Questions about the grid below. Rows and columns are numbered from 1.
1) Report the entry in row 1 and column 3.
2) Report the entry at row 2, column 1.
3) Report the entry in the bottom-right corner.
4) Report the entry just right of -3.
5) Report the bottom-left entry.
6) Report the entry at row 1, column 2.
7) Report the entry directly above -40.
8) Report the entry just right of the centre entry.
[[ 12   7   7   6 -36]
 [ -1  20 -16  20  -6]
 [  8   7   4   6 -31]
 [  1  29 -23  10  -1]
 [  6   6   5   7 -34]
 [  4  23 -15   6 -11]
 [  7   3   8  14 -40]
 [ -3  10  -4   9 -28]
 [  4  23 -16  11 -11]
 [  3   0  10   9 -36]
 [  5   6   4  10 -36]]
1) 7
2) -1
3) -36
4) 10
5) 5
6) 7
7) -11
8) 6

Questions about the table below. Counting starts at 1.
1) Which number is the entry at row 3, column 2?
2) Which number is the entry just right of the largest entry?
3) Which number is the bottom-right entry?
4) Which number is the entry directly below the largest entry?
5) Which number is the entry at row 3, column 1?
6) Which number is the entry at row 1, column 3?
7) Which number is the top-left entry?
8) Which number is the entry directly above the largest entry?
[[-18  10  13   9  -8 -13  -5 -16  24  -1  10 -13  -1   1  17  26]
 [-12 -19  23   3   8 -17 -12  20  17  17   6  16  29   1   5   6]
 [ -4 -25  14 -12  -3  11  25  -6   0  -4  -5 -21  -9  -5 -10  26]
 [-29  -6   3   0   1  30 -13  18  -4  -2   0  -9  10  -1   3  18]
 [ 20   4 -19 -10  -9  14 -12  -6   1   6   3 -16  11 -14  13 -25]
 [ 20   7  22  -4  -6 -11  -9  19  -5 -10 -14 -18 -26  -9 -21 -16]
 [-10  11 -25   6  15  -9  13  28   2   8   5  -4  -7  -2   5  19]
 [-20   2   5   6   6  24  15 -11   4   9   3  24 -13   4   2 -28]]
1) -25
2) -13
3) -28
4) 14
5) -4
6) 13
7) -18
8) 11

Read these off the grid that follows. Counting starts at 1.
1) The entry directly below the largest entry?
2) The entry at row 2, column 2?
3) The entry in the top-left corner?
4) The entry at row 3, column 1?
5) The entry directly above the smallest entry?
6) The entry at row 1, column 2?
7) The entry at row 1, column 3?
8) The entry in the bottom-left corner?
-5	8	-2	-10	0	24	6	-12	-9	-9	11	-17	-4
-11	11	10	-11	-16	-2	23	-6	-13	-8	18	5	2
-19	-17	3	4	5	18	-19	-7	-14	0	12	14	-20
-18	1	-6	-14	16	18	11	-11	-15	-11	6	-10	10
5	-3	-2	21	13	-21	16	5	-5	15	-14	8	-4
8	1	-18	10	-11	-8	-39	13	16	5	19	-1	6
-2	9	28	0	-8	11	-12	-9	-4	3	-13	-9	26
-4	9	2	-8	21	-18	-2	-5	-9	-16	-2	-24	11
-1	-19	-8	6	-8	-5	24	-5	4	9	15	-12	7
-6	12	8	-6	-12	-16	-3	-4	-8	1	17	-10	5
1) 2
2) 11
3) -5
4) -19
5) 16
6) 8
7) -2
8) -6
